Below is a small trained network, with its code and all its weights. Each question gives an input and a class and asks what happens when units are switched off, that is, made to give their printed mean instead of their output.

import numpy as np


def w(rows, s, z=0):
    codes = np.array(rows[::2]) - 128.0
    scale = np.full(codes.shape[1], s)
    scale[-1] = z or s
    return codes * scale


def norm(h):
    return h / np.sqrt((h * h).mean(-1, keepdims=True) + 1e-5)


def f(y):
    return np.maximum(y, 0)


def log_softmax(a):
    a = a - a.max(-1, keepdims=True)
    return a - np.log(np.exp(a).sum(-1, keepdims=True))


def net(x, mask):
    res = np.array(x, float).reshape(1, 6) / 4 @ E
    u = 0
    for l in range(4):
        y = f(norm(res) @ A[l][:, :-1].T + A[l][:, -1])
        res = res + np.where(mask[u : u + 7], y, B[l][:, -1]) @ B[l][:, :-1]
        u += 7
    return log_softmax(norm(res)[-1] @ U[:, :-1].T + U[:, -1])


A, B = {}, {}
E = w([
[114,111,105,83,153,72,88,79,120,100],'x0',
[178,78,98,168,66,116,148,95,92,34],'x1',
[141,115,145,126,199,126,163,45,209,131],'x2',
[99,110,127,145,176,184,178,83,68,165],'x3',
[196,135,188,144,145,190,82,124,123,111],'x4',
[144,52,183,254,178,64,106,140,80,153],'x5',
],0.0082)
A[0] = w([
[112,126,117,137,194,72,173,98,190,150,140],'0.n0',
[144,70,136,181,129,112,140,80,147,71,16],'0.n1',
[157,138,166,158,132,254,138,146,94,138,153],'0.n2',
[81,141,71,115,143,167,218,110,151,164,2],'0.n3',
[171,127,154,85,163,194,134,63,160,68,127],'0.n4',
[161,123,157,119,184,170,144,76,122,127,66],'0.n5',
[121,116,126,158,179,163,138,127,84,177,88],'0.n6',
],0.013,0.0032)
B[0] = w([
[145,90,187,128,130,179,112,101,205,145,229],'0.n0',
[158,158,110,166,154,88,151,110,123,97,206],'0.n1',
[180,131,254,141,115,192,83,89,104,118,254],'0.n2',
[120,155,94,96,119,76,213,83,99,168,227],'0.n3',
[112,119,95,129,79,174,114,72,205,176,241],'0.n4',
[78,147,94,164,183,135,137,116,147,110,197],'0.n5',
[92,131,160,111,135,153,120,127,79,136,201],'0.n6',
],0.013,0.0081)
A[1] = w([
[172,131,30,114,41,137,147,148,78,72,109],'1.n0',
[95,7,153,172,175,142,156,137,92,170,92],'1.n1',
[143,121,85,76,33,103,149,117,173,57,217],'1.n2',
[242,92,120,198,119,43,157,65,167,26,138],'1.n3',
[135,99,83,176,139,84,123,172,129,96,42],'1.n4',
[116,112,89,87,118,164,211,136,165,148,80],'1.n5',
[107,107,110,128,194,152,100,142,56,100,3],'1.n6',
],0.014,0.0029)
B[1] = w([
[56,134,83,146,138,161,92,152,95,57,186],'1.n0',
[191,146,118,184,111,77,130,62,160,130,182],'1.n1',
[55,154,151,171,103,65,82,129,185,78,212],'1.n2',
[154,111,213,73,113,129,147,122,3,162,248],'1.n3',
[160,123,140,117,110,113,119,116,67,115,154],'1.n4',
[82,132,96,92,109,118,149,170,94,157,188],'1.n5',
[145,108,145,92,92,102,161,114,89,112,144],'1.n6',
],0.015,0.013)
A[2] = w([
[156,160,108,3,93,186,86,159,157,148,24],'2.n0',
[174,169,130,151,46,210,145,141,135,131,167],'2.n1',
[176,160,134,43,150,99,120,220,135,148,60],'2.n2',
[148,129,68,126,144,179,95,85,64,110,73],'2.n3',
[139,99,99,154,207,149,116,134,175,94,4],'2.n4',
[148,167,68,109,50,191,103,149,105,72,23],'2.n5',
[134,55,152,126,151,164,162,150,90,93,62],'2.n6',
],0.017,0.0015)
B[2] = w([
[234,173,91,176,129,8,143,153,200,155,224],'2.n0',
[174,68,146,116,185,35,130,143,190,101,254],'2.n1',
[131,54,126,29,209,102,192,240,118,121,155],'2.n2',
[119,134,169,70,111,76,190,113,127,159,188],'2.n3',
[181,96,70,127,101,253,29,144,91,146,142],'2.n4',
[104,199,112,222,192,141,79,77,178,59,213],'2.n5',
[190,73,65,143,125,91,92,142,52,113,202],'2.n6',
],0.011,0.007)
A[3] = w([
[159,109,166,104,143,186,175,77,134,179,72],'3.n0',
[85,157,126,114,142,149,101,128,225,183,133],'3.n1',
[103,112,26,121,118,203,119,135,150,150,61],'3.n2',
[85,96,155,27,113,81,56,127,155,89,116],'3.n3',
[179,93,129,254,168,213,118,206,174,99,4],'3.n4',
[171,117,118,158,163,148,129,92,205,107,30],'3.n5',
[135,71,110,154,152,189,167,63,109,165,70],'3.n6',
],0.016,0.0018)
B[3] = w([
[60,63,36,235,168,139,162,194,147,28,245],'3.n0',
[233,115,170,135,144,130,95,78,60,101,231],'3.n1',
[134,171,80,66,136,125,76,109,2,144,153],'3.n2',
[202,139,151,154,127,192,133,200,195,151,200],'3.n3',
[251,185,65,54,66,41,83,56,147,147,175],'3.n4',
[115,134,150,160,117,119,99,144,202,181,216],'3.n5',
[69,104,142,72,129,217,142,191,178,181,199],'3.n6',
],0.012,0.011)
U = w([
[176,105,199,145,118,105,125,125,2,94,148],'0',
[77,142,176,74,48,139,137,147,138,140,1],'1',
[151,131,119,71,159,88,159,221,137,150,96],'2',
[118,113,80,88,137,200,47,132,110,162,4],'3',
[70,183,46,43,110,105,171,92,108,181,117],'4',
[39,193,94,142,107,115,62,166,125,50,129],'5',
[76,63,135,165,177,184,179,101,142,151,150],'6',
[197,135,146,152,141,115,77,97,217,138,196],'7',
],0.014,0.0063)

Each question gives the input, the list of numbers given to net, and the class t.
The units are the neurons (one row each of A and B). Each row of codes is followed by its name. A weight is (code - 128) times the scale printed after its matrix; where a second scale follows, it is the last column's (A, B and U).
mask holds one flag per neuron, layer by layer. A switched-off neuron (its flag False) gives its mean, the last column of its row in B, instead of its output. The means were averaged over made-up inputs and are rounded, as every weight is.
A unit's drop is (log p(t) with every unit on - log p(t) with that unit switched off) / (log p(t) with every unit on - log p(t) with every unit switched off).
The circuit of an input: a set's keep is (log p(t) with only the set's units on - log p(t) with every unit switched off) / (log p(t) with every unit on - log p(t) with every unit switched off). Starting from the 12 units with the biggest drops (on a tie, the unit counted first), units are removed one at a time, each time the one whose removal leaves the highest keep (on an exact tie, the one counted first), for as long as the keep stays at least 0.8.
circuit, biggest first: the units of the circuit, biggest drop first
most important unit: the unit with the biggest drop
top k neurons: the k neurons with the biggest drops, biggest first
top k neurons in layer l: the k neurons of layer l with the biggest drops, biggest first
input [6,-4,8,1,2,-1], class 3: top 2 neurons => (0.n5 1.n3)
input [2,0,-7,-3,-2,4], class 5: circuit, biggest first => (0.n2 0.n0 1.n0)
input [-7,-7,4,7,-7,-5], class 4: most important unit => 0.n3
input [7,-4,0,3,5,1], class 6: circuit, biggest first => (1.n2 3.n0)
input [1,-1,7,5,2,-3], class 6: top 2 neurons => (0.n3 0.n5)
input [2,-4,8,-8,-5,4], class 6: circuit, biggest first => (1.n2 3.n0 2.n0 2.n1)
input [2,2,8,-6,-4,0], class 6: top 4 neurons => (0.n0 1.n3 0.n1 3.n0)
input [-5,-6,1,4,0,7], class 7: top 2 neurons => (1.n3 1.n1)
input [6,-2,-7,-3,-3,0], class 5: top 2 neurons => (0.n2 0.n0)
input [-4,2,6,3,-8,3], class 6: top 2 neurons => (0.n0 3.n0)
input [-5,-4,0,5,-1,5], class 6: circuit, biggest first => (1.n2 3.n6)
input [8,0,7,-7,-8,3], class 0: top 3 neurons => (1.n3 0.n4 0.n1)
input [7,-4,2,-8,1,3], class 2: top 3 neurons in layer 1 => (1.n2 1.n1 1.n0)
input [3,-5,0,8,5,6], class 6: most important unit => 0.n6
input [-1,2,3,-5,8,2], class 0: top 3 neurons => (1.n3 0.n1 0.n0)
input [1,-6,-8,-3,-7,5], class 2: top 2 neurons => (0.n2 0.n0)
input [-3,-2,0,2,8,3], class 7: top 2 neurons in layer 0 => (0.n2 0.n3)
input [8,1,3,4,3,-2], class 3: top 3 neurons => (0.n5 0.n4 3.n2)
input [0,7,0,3,3,-7], class 7: top 2 neurons => (0.n4 0.n2)
input [6,-5,-7,0,2,2], class 2: top 2 neurons in layer 3 => (3.n1 3.n3)
input [1,0,4,0,-1,-5], class 4: top 2 neurons => (0.n3 0.n2)
input [-6,-8,5,1,2,0], class 6: circuit, biggest first => (3.n0)
input [1,1,1,-7,0,-8], class 5: top 2 neurons in layer 0 => (0.n2 0.n0)
input [-1,1,-5,2,-8,-3], class 5: top 2 neurons => (1.n0 1.n2)
input [6,-2,-2,2,-6,-1], class 4: top 4 neurons => (1.n5 0.n3 0.n2 2.n1)
input [6,-4,1,8,-6,-4], class 4: top 2 neurons in layer 0 => (0.n2 0.n3)
input [1,7,2,5,5,0], class 6: most important unit => 0.n4
